Here is a tiny trained network, its code and every weight. The questions are about switching its units off for an input and a target symbol, where a switched-off unit gives its printed mean instead of its output.

import numpy as np


def w(rows, s, z=0):
    codes = np.array(rows[::2]) - 128.0
    scale = np.full(codes.shape[1], s)
    scale[-1] = z or s
    return codes * scale


def norm(h):
    return h / np.sqrt((h * h).mean(-1, keepdims=True) + 1e-5)


def f(y):
    return y / 2 * (1 + np.tanh(0.7978845608 * (y + 0.044715 * y**3)))


def softmax(a):
    e = np.exp(a - a.max(-1, keepdims=True))
    return e / e.sum(-1, keepdims=True)


def log_softmax(a):
    a = a - a.max(-1, keepdims=True)
    return a - np.log(np.exp(a).sum(-1, keepdims=True))


def net(x, mask):
    ids = ['δηθμξπσφψω'.index(c) for c in x.split()]
    T = len(ids)
    res = E[ids] + P[:T]
    u = 0
    for l in range(2):
        r = norm(res)
        for j in range(2):
            rows = slice(2 * j, 2 * j + 2)
            q, k, v = (r @ M[l][rows].T for M in (Q, K, V))
            z = softmax(np.where(np.tri(T) > 0, q @ k.T / 2**0.5, -1e9)) @ v
            o = O[l][rows]
            res = res + np.where(mask[u + j], z, o[:, -1]) @ o[:, :-1]
        u += 2
        y = f(norm(res) @ A[l][:, :-1].T + A[l][:, -1])
        res = res + np.where(mask[u : u + 8], y, B[l][:, -1]) @ B[l][:, :-1]
        u += 8
    return log_softmax(norm(res)[-1] @ U[:, :-1].T + U[:, -1])


Q, K, V, O, A, B = {}, {}, {}, {}, {}, {}
E = w([
[110,142,130,205],'δ',
[76,147,117,118],'η',
[140,143,165,49],'θ',
[144,206,140,69],'μ',
[99,235,207,94],'ξ',
[126,6,140,129],'π',
[185,132,81,5],'σ',
[203,102,172,140],'φ',
[120,103,163,131],'ψ',
[113,59,124,51],'ω',
],0.02)
P = w([
[202,128,142,117],'0',
[103,81,83,115],'1',
[218,177,165,117],'2',
[8,28,145,155],'3',
[101,87,78,114],'4',
[191,126,157,135],'5',
[31,62,187,107],'6',
[97,87,71,113],'7',
[187,123,157,136],'8',
[2,107,190,134],'9',
],0.01)
Q[0] = w([
[148,192,117,159],'L0H1',
[91,90,13,157],'L0H1',
[183,145,181,69],'L0H2',
[168,140,7,134],'L0H2',
],0.018)
K[0] = w([
[128,167,138,183],'L0H1',
[129,66,40,168],'L0H1',
[118,183,165,158],'L0H2',
[157,141,5,125],'L0H2',
],0.018)
V[0] = w([
[185,110,2,178],'L0H1',
[127,89,62,227],'L0H1',
[110,78,179,113],'L0H2',
[114,159,203,141],'L0H2',
],0.009)
O[0] = w([
[160,115,227,1,28],'L0H1',
[227,242,232,16,2],'L0H1',
[201,79,183,99,164],'L0H2',
[153,100,102,177,169],'L0H2',
],0.0069,0.0078)
A[0] = w([
[155,61,162,158,168],'L0N1',
[45,185,150,148,138],'L0N2',
[98,145,177,170,10],'L0N3',
[224,105,79,91,74],'L0N4',
[127,33,193,108,45],'L0N5',
[106,94,195,157,4],'L0N6',
[202,145,110,229,142],'L0N7',
[45,125,247,192,50],'L0N8',
],0.016,0.0022)
B[0] = w([
[118,163,166,167,240],'L0N1',
[49,119,161,59,251],'L0N2',
[102,122,76,144,142],'L0N3',
[144,34,148,103,161],'L0N4',
[27,122,74,147,251],'L0N5',
[153,139,83,163,167],'L0N6',
[32,42,149,104,253],'L0N7',
[191,96,81,251,239],'L0N8',
],0.016,0.0051)
Q[1] = w([
[234,113,171,120],'L1H1',
[170,75,119,159],'L1H1',
[116,253,53,107],'L1H2',
[108,66,62,121],'L1H2',
],0.015)
K[1] = w([
[215,157,108,93],'L1H1',
[203,7,123,172],'L1H1',
[57,251,86,146],'L1H2',
[99,85,16,124],'L1H2',
],0.014)
V[1] = w([
[146,250,151,194],'L1H1',
[199,127,126,123],'L1H1',
[176,149,121,48],'L1H2',
[64,120,158,107],'L1H2',
],0.015)
O[1] = w([
[4,109,121,155,9],'L1H1',
[122,104,128,68,33],'L1H1',
[142,90,92,156,48],'L1H2',
[103,187,130,161,192],'L1H2',
],0.012,0.015)
A[1] = w([
[166,185,68,123,62],'L1N1',
[205,116,119,112,1],'L1N2',
[133,179,121,166,121],'L1N3',
[148,106,25,53,94],'L1N4',
[64,158,9,65,28],'L1N5',
[87,67,115,128,211],'L1N6',
[148,145,189,153,175],'L1N7',
[136,87,91,156,36],'L1N8',
],0.014,0.0022)
B[1] = w([
[99,101,89,76,155],'L1N1',
[66,93,77,118,133],'L1N2',
[139,63,101,136,255],'L1N3',
[97,177,185,252,160],'L1N4',
[234,147,155,171,209],'L1N5',
[160,98,142,53,252],'L1N6',
[128,156,94,108,182],'L1N7',
[120,101,167,136,192],'L1N8',
],0.015,0.0041)
U = w([
[163,74,153,91,163],'δ',
[52,58,152,109,111],'η',
[63,129,107,125,99],'θ',
[223,192,57,156,102],'μ',
[131,79,199,149,153],'ξ',
[133,201,161,96,254],'π',
[131,106,8,106,117],'σ',
[218,46,131,110,159],'φ',
[219,145,203,177,86],'ψ',
[110,180,87,172,123],'ω',
],0.016,0.0059)

Each question gives the input, a string of symbols that net reads in full, and the target symbol t.
The units are the heads (2 rows each of Q, K, V and O) and the neurons (one row each of A and B). Each row of codes is followed by its name. A weight is (code - 128) times the scale printed after its matrix; where a second scale follows, it is the last column's (O, A, B and U).
mask holds one flag per unit, layer by layer, with each layer's heads first. A switched-off unit (its flag False) gives its mean, the last column of its rows in O or B, instead of its output. The means were averaged over made-up inputs and are rounded, as every weight is.
A unit's drop is (log p(t) with every unit on - log p(t) with that unit switched off) / (log p(t) with every unit on - log p(t) with every unit switched off).
The circuit of an input: a set's keep is (log p(t) with only the set's units on - log p(t) with every unit switched off) / (log p(t) with every unit on - log p(t) with every unit switched off). Starting from the 12 units with the biggest drops (on a tie, the unit counted first), units are removed one at a time, each time the one whose removal leaves the highest keep (on an exact tie, the one counted first), for as long as the keep stays at least 0.8.
units of the circuit, in order: the units of the circuit, biggest drop first
unit that matters most: the unit with the biggest drop
top k neurons: the k neurons with the biggest drops, biggest first
k most important neurons of layer l: the k neurons of layer l with the biggest drops, biggest first
which heads matter: for each layer, one digit per head in row order, 1 if its drop is at least 0.15 and else 0, layers parted by /
input μ μ σ σ θ μ, target φ: top 4 neurons -> (L0N7 L0N1 L1N6 L0N4)
input ξ μ ψ η δ, target δ: which heads matter -> 10 / 11
input μ θ φ ξ ω φ ψ ψ, target ω: units of the circuit, in order -> (L0N5 L0H1 L0N7)
input η η ξ η θ, target σ: top neuron -> (L0N2)
input π ω η μ η ω μ δ ω, target σ: top 3 neurons -> (L0N2 L0N1 L0N7)
input ξ η ξ ξ ξ μ η η ω, target η: 3 most important neurons of layer 1 -> (L1N5 L1N4 L1N6)
input δ θ μ φ ξ η, target η: top 2 neurons -> (L0N7 L1N5)
input μ μ μ ξ π, target η: units of the circuit, in order -> (L0N5 L0H1)
input ξ ω η σ θ, target σ: 3 most important neurons of layer 0 -> (L0N7 L0N5 L0N8)
input φ η ω, target σ: top 4 neurons -> (L0N7 L0N1 L0N8 L0N5)
input ξ μ θ, target η: top 2 neurons -> (L0N7 L0N8)
input π ψ μ π η θ ψ σ η, target φ: which heads matter -> 00 / 01
input ξ θ μ μ σ, target φ: 2 most important neurons of layer 0 -> (L0N4 L0N5)
input ξ ω η, target η: units of the circuit, in order -> (L0N7)
input ψ θ δ η φ η η ω, target ψ: top 3 neurons -> (L0N7 L0N5 L1N5)
input μ μ θ ξ ξ φ δ η δ, target η: top 2 neurons -> (L0N7 L1N5)
input μ ξ η φ δ, target δ: 3 most important neurons of layer 0 -> (L0N2 L0N1 L0N7)
input ψ μ ω σ ξ μ, target η: which heads matter -> 00 / 00
input φ η θ, target μ: which heads matter -> 10 / 11
input σ π ω μ ω η δ φ ξ, target η: top 2 neurons -> (L0N7 L0N2)
input ω π η π, target ω: top 2 neurons -> (L0N5 L0N1)
input η θ η σ, target ω: top 2 neurons -> (L1N4 L0N7)
input π η θ, target μ: units of the circuit, in order -> (L0N5 L0H1 L1N7 L0N8)
input η π η ψ φ, target ξ: units of the circuit, in order -> (L0N7 L0N1)
input ξ η ξ, target η: units of the circuit, in order -> (L0N7 L0H1)
input ξ ψ η ψ η φ, target ξ: which heads matter -> 00 / 00
input μ π φ ξ π μ η η ω, target η: units of the circuit, in order -> (L0N8)
input θ ψ ξ η μ ξ η η η θ, target ω: which heads matter -> 00 / 00
input μ η μ, target π: unit that matters most -> L0N8
